Here is a tiny trained network, its code and every weight. The questions are about switching its units off for an input and a class, where a switched-off unit gives its printed mean instead of its output.

import numpy as np


def w(rows, s, z=0):
    codes = np.array(rows[::2]) - 128.0
    scale = np.full(codes.shape[1], s)
    scale[-1] = z or s
    return codes * scale


def f(y):
    return np.maximum(y, 0)


def log_softmax(a):
    a = a - a.max(-1, keepdims=True)
    return a - np.log(np.exp(a).sum(-1, keepdims=True))


def net(x, mask):
    res = np.array(x, float).reshape(1, 6) / 4 @ E
    y = f(res @ A[0][:, :-1].T + A[0][:, -1])
    res = res + np.where(mask, y, B[0][:, -1]) @ B[0][:, :-1]
    return log_softmax(res[-1] @ U[:, :-1].T + U[:, -1])


A, B = {}, {}
E = w([
[45,84,160,107,72,29,182,147],'x0',
[98,62,133,46,45,239,113,130],'x1',
[47,180,207,183,96,145,61,83],'x2',
[128,125,120,158,106,140,130,166],'x3',
[88,116,45,193,81,138,173,5],'x4',
[30,54,77,145,254,124,59,146],'x5',
],0.0076)
A[0] = w([
[126,85,148,50,94,189,127,106,4],'neuron 1',
[174,217,197,108,65,80,211,92,44],'neuron 2',
[101,78,72,149,197,129,119,141,255],'neuron 3',
[132,147,207,87,161,134,102,175,50],'neuron 4',
[221,165,136,153,64,148,122,103,77],'neuron 5',
[135,168,138,202,163,44,136,150,34],'neuron 6',
[202,181,168,129,68,124,200,115,83],'neuron 7',
[166,148,179,43,163,92,94,234,73],'neuron 8',
[31,64,158,131,59,2,187,188,94],'neuron 9',
[88,72,131,104,62,165,113,131,89],'neuron 10',
[172,130,163,123,158,119,100,234,70],'neuron 11',
[118,136,75,178,99,103,139,86,76],'neuron 12',
[173,196,108,176,156,237,72,107,184],'neuron 13',
[161,175,102,189,165,108,120,142,109],'neuron 14',
[132,55,137,69,120,153,144,106,100],'neuron 15',
[66,121,137,103,53,232,125,153,38],'neuron 16',
[94,100,146,88,92,203,118,181,67],'neuron 17',
[126,110,28,169,106,100,187,33,53],'neuron 18',
[127,66,71,71,95,191,78,153,130],'neuron 19',
[138,81,76,185,116,155,190,69,21],'neuron 20',
[105,186,107,173,167,69,191,197,142],'neuron 21',
[163,123,241,73,137,86,96,173,51],'neuron 22',
[166,179,130,166,162,60,144,126,51],'neuron 23',
[167,73,54,92,121,95,208,198,131],'neuron 24',
[78,52,104,82,171,68,44,112,3],'neuron 25',
[61,181,227,148,67,133,46,88,158],'neuron 26',
[199,98,51,47,148,114,181,131,151],'neuron 27',
[224,144,144,59,110,100,175,74,98],'neuron 28',
[228,152,60,178,173,224,63,154,66],'neuron 29',
[67,74,22,160,243,132,73,134,70],'neuron 30',
],0.0076,0.0041)
B[0] = w([
[145,159,113,143,188,147,175,124,162],'neuron 1',
[79,126,124,137,111,152,164,199,194],'neuron 2',
[99,114,192,128,110,129,118,174,238],'neuron 3',
[89,88,59,180,104,174,137,76,167],'neuron 4',
[63,125,139,132,117,149,144,174,180],'neuron 5',
[180,177,162,128,191,162,187,77,178],'neuron 6',
[62,117,166,124,141,150,156,208,193],'neuron 7',
[116,88,68,176,86,186,130,72,206],'neuron 8',
[100,164,36,3,114,72,124,101,230],'neuron 9',
[159,163,160,130,194,135,158,86,170],'neuron 10',
[104,93,84,164,85,209,122,56,185],'neuron 11',
[133,101,110,148,101,168,136,84,163],'neuron 12',
[120,169,100,51,77,74,108,134,225],'neuron 13',
[178,152,168,92,138,139,171,95,175],'neuron 14',
[173,165,147,161,180,98,166,124,165],'neuron 15',
[184,171,148,144,194,153,175,123,177],'neuron 16',
[168,165,138,137,185,127,185,88,171],'neuron 17',
[114,76,94,157,99,180,122,67,192],'neuron 18',
[180,161,184,135,166,102,178,106,196],'neuron 19',
[118,110,86,169,96,169,126,96,165],'neuron 20',
[176,142,193,107,169,141,179,75,193],'neuron 21',
[113,82,47,134,90,180,130,66,179],'neuron 22',
[124,177,168,118,177,152,191,100,168],'neuron 23',
[177,153,119,199,125,63,56,136,206],'neuron 24',
[64,132,142,130,140,161,156,190,189],'neuron 25',
[177,160,92,226,141,37,45,163,205],'neuron 26',
[178,145,120,204,129,51,55,150,208],'neuron 27',
[81,126,133,149,127,130,127,202,182],'neuron 28',
[102,161,56,32,105,80,127,117,217],'neuron 29',
[70,122,152,144,111,151,169,204,255],'neuron 30',
],0.0076,0.0099)
U = w([
[171,169,181,128,223,155,220,60,81],'0',
[103,47,79,183,75,210,124,32,87],'1',
[51,112,163,136,127,157,162,243,76],'2',
[132,119,146,125,125,111,124,114,253],'3',
[114,155,76,1,115,68,116,99,123],'4',
[163,139,126,231,149,47,43,141,111],'5',
[166,38,225,61,97,110,59,109,141],'6',
],0.0094,0.015)

Each question gives the input, the list of numbers given to net, and the class t.
The units are the neurons (one row each of A and B). Each row of codes is followed by its name. A weight is (code - 128) times the scale printed after its matrix; where a second scale follows, it is the last column's (A, B and U).
mask holds one flag per neuron, in row order. A switched-off neuron (its flag False) gives its mean, the last column of its row in B, instead of its output. The means were averaged over made-up inputs and are rounded, as every weight is.
A unit's drop is (log p(t) with every unit on - log p(t) with that unit switched off) / (log p(t) with every unit on - log p(t) with every unit switched off).
The circuit of an input: a set's keep is (log p(t) with only the set's units on - log p(t) with every unit switched off) / (log p(t) with every unit on - log p(t) with every unit switched off). Starting from the 12 units with the biggest drops (on a tie, the unit counted first), units are removed one at a time, each time the one whose removal leaves the highest keep (on an exact tie, the one counted first), for as long as the keep stays at least 0.8.
circuit, biggest first: the units of the circuit, biggest drop first
most important unit: the unit with the biggest drop
k most important neurons: the k neurons with the biggest drops, biggest first
drop of u: that unit's drop, to one decimal
input [-8,2,3,-4,6,6], class 4: most important unit => neuron 13
input [-1,-3,5,-1,-1,-3], class 5: 4 most important neurons => [neuron 26; neuron 9; neuron 30; neuron 29]
input [8,-3,-1,4,7,2], class 4: 2 most important neurons => [neuron 9; neuron 8]
input [-6,-7,-1,8,-8,-3], class 1: 4 most important neurons => [neuron 11; neuron 8; neuron 22; neuron 4]
input [-8,-6,8,6,-4,7], class 4: circuit, biggest first => [neuron 29; neuron 13]
input [5,3,4,-6,0,-7], class 2: 2 most important neurons => [neuron 2; neuron 7]
input [-5,7,7,8,3,-8], class 2: 3 most important neurons => [neuron 5; neuron 7; neuron 2]
input [-3,-2,-6,-5,-7,-3], class 1: 3 most important neurons => [neuron 8; neuron 11; neuron 22]
input [5,-8,3,-6,-1,6], class 0: 2 most important neurons => [neuron 6; neuron 21]
input [-4,4,-5,0,3,-6], class 2: circuit, biggest first => [neuron 7; neuron 28]
input [1,0,-8,-5,2,3], class 5: 2 most important neurons => [neuron 27; neuron 24]
input [5,-1,6,-7,-3,7], class 2: 2 most important neurons => [neuron 25; neuron 30]
input [4,1,-8,-5,-4,3], class 5: circuit, biggest first => [neuron 24; neuron 27]
input [5,-3,3,-1,8,-6], class 1: circuit, biggest first => [neuron 18]
input [5,-1,3,-5,4,-7], class 2: circuit, biggest first => [neuron 2; neuron 7]
input [8,-8,5,-4,-5,-1], class 0: 3 most important neurons => [neuron 6; neuron 21; neuron 23]
input [2,-6,-3,2,0,5], class 0: circuit, biggest first => [neuron 21; neuron 6]
input [-6,-6,-3,2,7,4], class 1: 3 most important neurons => [neuron 18; neuron 20; neuron 12]
input [-6,-2,-8,7,-5,-1], class 5: 3 most important neurons => [neuron 27; neuron 24; neuron 9]
input [1,6,7,2,2,5], class 5: circuit, biggest first => [neuron 26]
input [-3,3,-1,1,-7,-8], class 2: 3 most important neurons => [neuron 7; neuron 28; neuron 2]
input [8,1,1,-1,-4,-5], class 4: 2 most important neurons => [neuron 9; neuron 30]
input [-8,5,-1,-2,-1,-2], class 4: 2 most important neurons => [neuron 29; neuron 13]
input [-5,2,-1,-4,-4,-7], class 2: drop of neuron 9 => 0.1
input [8,7,1,6,-2,1], class 4: drop of neuron 21 => 0.4
input [-2,3,-5,-1,-2,-1], class 5: drop of neuron 27 => 0.3
input [-8,2,4,2,5,-5], class 4: drop of neuron 13 => 0.6
input [3,0,-8,4,7,-4], class 5: circuit, biggest first => [neuron 24]
